Below are the code and all the weights of a small trained network. Each question names an input and a class and asks about switching units off, where a switched-off unit gives its printed mean instead of its output.

import numpy as np


def w(rows, s, z=0):
    codes = np.array(rows[::2]) - 128.0
    scale = np.full(codes.shape[1], s)
    scale[-1] = z or s
    return codes * scale


def norm(h):
    return h / np.sqrt((h * h).mean(-1, keepdims=True) + 1e-5)


def f(y):
    return np.maximum(y, 0)


def log_softmax(a):
    a = a - a.max(-1, keepdims=True)
    return a - np.log(np.exp(a).sum(-1, keepdims=True))


def net(x, mask):
    res = np.array(x, float).reshape(1, 8) / 4 @ E
    u = 0
    for l in range(4):
        y = f(norm(res) @ A[l][:, :-1].T + A[l][:, -1])
        res = res + np.where(mask[u : u + 4], y, B[l][:, -1]) @ B[l][:, :-1]
        u += 4
    return log_softmax(norm(res)[-1] @ U[:, :-1].T + U[:, -1])


A, B = {}, {}
E = w([
[128,129,127,119,130,127,122,127],'x0',
[110,106,129,139,119,148,136,126],'x1',
[122,113,137,158,101,135,164,125],'x2',
[121,108,209,143,190,89,107,12],'x3',
[149,137,142,145,109,102,167,137],'x4',
[75,207,69,144,178,150,176,76],'x5',
[134,95,85,252,255,145,123,201],'x6',
[39,197,116,209,59,111,25,115],'x7',
],0.0084)
A[0] = w([
[50,176,217,183,99,39,69,119,86],'0.n0',
[159,91,69,178,159,93,145,142,84],'0.n1',
[133,80,194,160,168,70,90,10,2],'0.n2',
[220,2,195,144,88,97,8,144,69],'0.n3',
],0.0081,0.0048)
B[0] = w([
[102,103,71,171,115,123,64,117,239],'0.n0',
[138,160,164,136,176,143,29,135,196],'0.n1',
[173,252,162,160,98,233,145,222,218],'0.n2',
[98,166,66,139,140,69,238,133,253],'0.n3',
],0.014,0.0054)
A[1] = w([
[44,115,106,162,108,161,87,91,3],'1.n0',
[142,143,168,40,75,76,96,130,249],'1.n1',
[114,235,128,159,170,205,145,12,51],'1.n2',
[190,97,238,3,217,153,251,155,48],'1.n3',
],0.0068,0.0034)
B[1] = w([
[196,157,141,140,109,69,73,61,176],'1.n0',
[52,78,178,228,197,184,167,204,195],'1.n1',
[138,136,84,74,151,186,251,124,226],'1.n2',
[167,74,96,197,19,185,17,1,254],'1.n3',
],0.0084,0.0052)
A[2] = w([
[53,143,134,45,45,140,174,20,246],'2.n0',
[254,55,198,40,160,95,116,80,15],'2.n1',
[109,124,61,86,57,177,136,153,153],'2.n2',
[75,113,224,134,47,244,122,179,247],'2.n3',
],0.0067,0.0016)
B[2] = w([
[100,108,176,183,186,62,155,109,254],'2.n0',
[81,139,112,163,92,153,53,102,164],'2.n1',
[188,121,47,61,155,126,55,205,243],'2.n2',
[189,212,255,127,196,141,118,196,251],'2.n3',
],0.0098,0.0041)
A[3] = w([
[67,138,2,211,110,124,53,69,130],'3.n0',
[47,115,217,209,248,67,115,128,250],'3.n1',
[64,153,52,114,188,153,223,65,77],'3.n2',
[149,58,107,101,175,217,147,82,119],'3.n3',
],0.0075,0.0027)
B[3] = w([
[161,98,167,135,88,133,134,116,254],'3.n0',
[150,72,144,4,188,112,141,104,241],'3.n1',
[37,101,114,129,93,96,182,146,175],'3.n2',
[98,147,144,175,48,73,88,111,172],'3.n3',
],0.016,0.0079)
U = w([
[174,113,175,204,69,107,1,37,74],'0',
[205,251,134,131,187,243,139,182,250],'1',
[172,81,228,47,226,69,118,105,119],'2',
[94,110,99,138,125,28,230,85,30],'3',
],0.0092,0.0018)

Each question gives the input, the list of numbers given to net, and the class t.
The units are the neurons (one row each of A and B). Each row of codes is followed by its name. A weight is (code - 128) times the scale printed after its matrix; where a second scale follows, it is the last column's (A, B and U).
mask holds one flag per neuron, layer by layer. A switched-off neuron (its flag False) gives its mean, the last column of its row in B, instead of its output. The means were averaged over made-up inputs and are rounded, as every weight is.
A unit's drop is (log p(t) with every unit on - log p(t) with that unit switched off) / (log p(t) with every unit on - log p(t) with every unit switched off).
The circuit of an input: a set's keep is (log p(t) with only the set's units on - log p(t) with every unit switched off) / (log p(t) with every unit on - log p(t) with every unit switched off). Starting from the 12 units with the biggest drops (on a tie, the unit counted first), units are removed one at a time, each time the one whose removal leaves the highest keep (on an exact tie, the one counted first), for as long as the keep stays at least 0.8.
units of the circuit, in order: the units of the circuit, biggest drop first
most important unit: the unit with the biggest drop
top k neurons: the k neurons with the biggest drops, biggest first
k most important neurons of layer l: the k neurons of layer l with the biggest drops, biggest first
drop of u: that unit's drop, to one decimal
input [0,8,4,7,0,-2,-3,-1], class 1: units of the circuit, in order -> (0.n2)
input [5,-6,-2,-5,-5,-7,6,3], class 3: top 4 neurons -> (0.n3 0.n2 2.n3 2.n0)
input [7,2,5,-4,-4,-2,8,1], class 2: top 2 neurons -> (0.n2 3.n1)
input [-3,-6,-6,8,6,5,6,5], class 1: top 3 neurons -> (0.n2 2.n0 1.n2)
input [-7,-2,4,0,-1,5,-5,3], class 2: top 4 neurons -> (2.n0 0.n3 3.n1 1.n3)
input [-3,-7,-8,-1,-7,3,6,-4], class 2: 2 most important neurons of layer 2 -> (2.n2 2.n3)
input [-5,-3,-5,-6,2,-8,2,-8], class 0: 2 most important neurons of layer 2 -> (2.n1 2.n3)
input [-1,-2,-8,-4,-8,7,-7,5], class 2: top 4 neurons -> (0.n2 0.n3 2.n0 1.n1)
input [-8,4,-8,-4,-5,1,8,6], class 2: 2 most important neurons of layer 0 -> (0.n2 0.n0)
input [-4,3,7,-5,1,-3,-1,3], class 1: top 2 neurons -> (3.n1 2.n3)
input [2,-6,-1,-2,0,4,-7,6], class 2: top 3 neurons -> (2.n0 1.n1 1.n3)
input [1,4,0,-7,-4,-8,5,0], class 3: top 3 neurons -> (0.n3 0.n2 2.n3)
input [4,4,0,-5,1,6,-8,4], class 2: top 3 neurons -> (2.n0 0.n2 0.n3)
input [0,3,-3,6,-6,-7,5,-6], class 3: most important unit -> 0.n3
input [-8,0,3,4,-8,-4,-3,-5], class 0: top 2 neurons -> (1.n3 3.n1)
input [-6,-1,0,2,0,2,-8,5], class 2: top 2 neurons -> (2.n0 3.n1)
input [6,1,-7,-6,8,-8,-1,3], class 3: top 2 neurons -> (0.n3 0.n2)
input [-4,5,-2,-2,-8,4,6,-8], class 0: 2 most important neurons of layer 0 -> (0.n0 0.n3)
input [8,7,-8,1,-7,5,6,1], class 2: drop of 1.n2 -> -0.1
input [-1,-6,2,-7,-6,8,-3,-3], class 3: drop of 0.n2 -> 1.0
input [-2,-5,-1,7,-8,5,-4,-8], class 0: drop of 3.n3 -> 0.2
input [-4,-7,5,-2,-7,7,2,-2], class 3: most important unit -> 3.n2
input [1,-5,8,-1,7,-5,-7,1], class 2: 2 most important neurons of layer 2 -> (2.n3 2.n0)
